Group and class of each row:
[  5  -2  -9  10  -3   5   6   3  -4  -4 -15  -6  13  18   3 -24] : M.kupe
[ -4  -7   4   3   4  21   8  -8  16 -11   0   1   9   3   3  -4] : U.Luv
[-12  -2   4  -1  -1  13   2  -1  21 -15   1   4  11  10   2  -6] : U.bogu
[ 12   1 -15  -1  -5  -1   2 -28 -17  -1 -15 -11   3  12  -2  -5] : M.dito
[-4 -5 -1 -5 -4 14 -1 -4 14 -4  4  4  7  8  3 -7] : U.bogu
[-11  -2 -41   2 -10  -9  -9   7  -8   3  -5  12   4  28  -8  22] : U.puro
[  2  -8   9  -4   0  18   5  -7   6  -8   8 -23   2  -5  29  -3] : F.tikam
[ -2  -2   9  -2  -7  23  -3  -3  24 -11   5 -23  22   6  23 -25] : F.Rus
[  6  -6 -13  -1  -3   4  -1  -1  -6   0  -8  -7  12  16  -2  -7] : M.kupe
[-15  -3   5   3   2  -4   0  -8   7  -5  10  15  12   6   2   6] : U.Luv
[ -9  -2   7  -4 -10  27 -11  -2   6   1   7 -13  11  -4  16 -19] : F.Rus
[  2   3   4  -3 -14   7  -8   4  -2   1   8  -8  -4  -8   6 -24] : F.miked
[ -6  -7   8  -2  -6  14   1   4  18  -5   7   4  13   2   2 -11] : U.Luv
[  5   3   2   5   0  10   2  -4  -7   3  -6 -13   2   0  15 -14] : F.tikam
[ -4  -2   2   3  -8  15   0   7  13   4  -6   6  24  13   4 -21] : U.bogu
[ -4  23  -3 -16   3   9  -3   0  11  -2  -4   6  10   5   2  -1] : U.Luv
[ -3  -1  -1   2 -11  16  -9  -1 -12  -8   5 -13   5   0  16 -28] : F.tikam
[  1   5   8  -2 -10   3  -5  -6  -8   7  -1  -6  -4   0   9  -7] : F.miked
[-10  -9  12   4  -4  11  11  -6  19 -14 -11 -13  26  -2  11  -9] : U.bogu
[  1  -3 -10  -8  -2   0   4  -2 -12  -9 -16 -19  16  12   3   0] : M.subu
[-13 -11  -7   4  -2  20  -1  -5   9 -10  -4   0  15   8  10  -2] : U.Luv
[  5  -1 -19  -4  -5  -3  -2   0 -20   1 -13   0   2  11  -8  -1] : M.subu
[  4   3   1  -5  -9  10  -9   5   2   5  10 -11   0   0  -8 -17] : F.miked
[  8  -2  23   0   3  19  13  -6  15 -15   8 -10  14  -1  16 -24] : F.Rus
[ -5  -6   6   2  -1  12   1  -1  23 -11   8   5  14   5   5  -7] : U.Luv
[ -6  -7  -1  -3 -13   4  -1   4   2  -4   6   3   9   4   3   4] : U.Luv
[ -2  -1  -3   5  -5   3  -4   3   9   0  -2   1  10   7   0 -14] : U.bogu
[  5   4   4 -16 -10  13  -7  -3   3   3  10 -12  -2   0  10 -18] : F.tikam

Group, then class:
[  5 -17   5  11  -4  -1  30 -12   9   2   0   0   4   1  -7   0] : Y.zibo
[  4  13   1   8  -2  -6 -28   8  14  -5  -8   1  -2   2   3 -17] : G.Sel
[  4  -2   3   5 -18  -1  -9   3  12   7   0  -4  11   3  -6 -18] : G.Buvu
[ -2  -1  -2  -1  -2   3  13  -2   6  10   5  -3   9   2  -4 -12] : G.dipur
[ -5   9  -3   6   5   2 -27  17  -7   4   8  -2   2   3  10 -16] : G.Sel
[  7 -14 -14  12  -5  -2   8 -13   6  -2  -6   3   1   2   4   7] : Y.bubi
[ 11  21   5   2  -7  -3 -29   9  18   2   2   0  -4   6  11 -30] : G.dipur
[  4   9   3  19  11   0 -43   9  16 -15  -9   7  -8   9  19 -22] : Y.zibo
[ -8  -7   2  -9  -2   5  14  -1 -18  19   6 -12   6  -6  -3  -7] : G.dipur
[  2   4   6   0  -4   1  -1   4   6   4   4  -1   4   1   2 -12] : G.dipur
[ -2 -14  -2  -3   2  -2  23  -3  -3  12   1  -2  13  -8  -6   5] : G.Sel
[ -2  -1  -1  -5   3   2 -11   8  -8  -3  -2   0  -4   3  11  -6] : Y.zife
[ -3 -32  -1   5   1  -1  34  -7   8  10  -5   0  13  -5 -18  14] : Y.bubi
[-14  -3  -4   6  -1   9 -18   8 -18   0  -1  -5  -8  -9  16   7] : Y.bubi
[ -2  -7  -5  -3   2   3   1  12 -15   7   4 -10   7  -1   1  -7] : G.Sel
[ -2   0  -3  -5   2   8 -19  10 -19   3   0  -5   5   0   1  -5] : G.Sel
[ -4   0   2   3   1  11 -33  22 -13  14   3  -8   1   3  11 -23] : G.Buvu
[ -8   3   2 -10   2   5  10  11 -21   8  11  -7   0  -8  -3  -8] : G.dipur
[-18 -22   6 -18   3   4  49  -2 -38  24  19 -18  18 -17 -22   4] : G.dipur
[  2 -11   4  12  -8   5   9   0   7   0  -9  -2  -3  11  -3  -6] : Y.zibo

Group, then class:
[-12  -2   9  14  -2   5  -4   1   6  -5  -7   1  -1  45  -2   4] : L.foru
[-11   1   1   8   0   3  -2   1  -9  -3   1   2   0  41  -2   3] : L.foru
[-11   1  -8  -4  -3  -2   5   0 -15   1   9  -5   2 -11   0  -6] : S.pugi
[  6   0  -4  -2  -3   1   1   1 -28  -3   7  -5   4 -33   6   9] : S.zuv
[  2   0  -1  -4  -5   1   4   0  -7  -1   1  -3   3 -50   4   5] : S.pugi
[  4  -3   5   2  -2 -11   2   1 -22  -3 -10  -2   3 -29  -1  16] : D.Genur
[-22  -2   3   6   5   1  -2   1  -9  -1  -6   3  -2  31  -3   3] : L.foru
[  1  -1   4   1  -2  -9   3   0 -24  -3  -9  -2   5 -37   2  17] : D.Bik
[-6  4 -8 -2 -3  1  3  0 -6 -3  6  0  5 -6  8  5] : S.pugi
[-27  -2   8  11  -1   5   0   2   9  -3  -9   3   0  44  -1   3] : L.Fev
[  6   1   1   1  -6   3  -1  -1 -26  -2   0  -2   6 -38   4   6] : S.pugi
[  9  -1   4  -1  -1  -8   2   2 -16  -3  -7   0   7 -40   3  15] : D.Bik
[ -7  -4   3  -2   1  -9   5   0   7   2  -8  -2   0 -16  -3   2] : D.Genur
[  7  -1   2  -2  -3 -14   5  -1  -3  -4  -1  -1  10  -8  -1   8] : D.Bik
[-24  -4   9  12   2   3  -2   1 -13  -3 -16   2  -2  18   0  12] : L.Fev
[  2   1  -1   1  -6   3   3  -1 -17  -1   3  -2   7 -28   5   3] : S.pugi
[ 10   0  -4  -2  -2  -4   1   0 -24  -3   4  -1   4 -20   0   5] : S.pugi
[  9   0  -2  -1  -6   0   0  -2 -34  -3   4  -2   5 -52   7   4] : S.zuv
[-1  1 -2  8 -4 11 -5  1 -8 -5  4  0  3 37  1  4] : L.foru
[ -1  -2   0   5   0  -7   1   1 -12  -4  -1   1   4  27  -3   6] : L.foru
[ 10  -2   3   3  -2  -4  -1   1 -20  -4  -3   0   5 -29   3  15] : D.Bik
[-16  -5   7  -3   0 -11   6  -1  -6   0 -17   3   1 -41   1  13] : D.Genur
[  2  -3   5   0  -1  -7   3  -2 -24  -6 -10   0  11 -40   6  21] : D.Bik
[-27  -1  -2   5  -2   3   2   0  -8  -3  -2   3   4  28   1   5] : L.foru
[  2   1  -9  -7  -4  -2   3   1 -31   0   8  -4   5 -45   5   3] : S.zuv
[-21  -2   1  11   0   6  -3   1 -10  -7   0  -1  -1  45   0   5] : L.foru
[  0  -1   8  -1  -3 -12   4  -1   4  -2 -12   1   7 -19  -1   9] : D.Genur
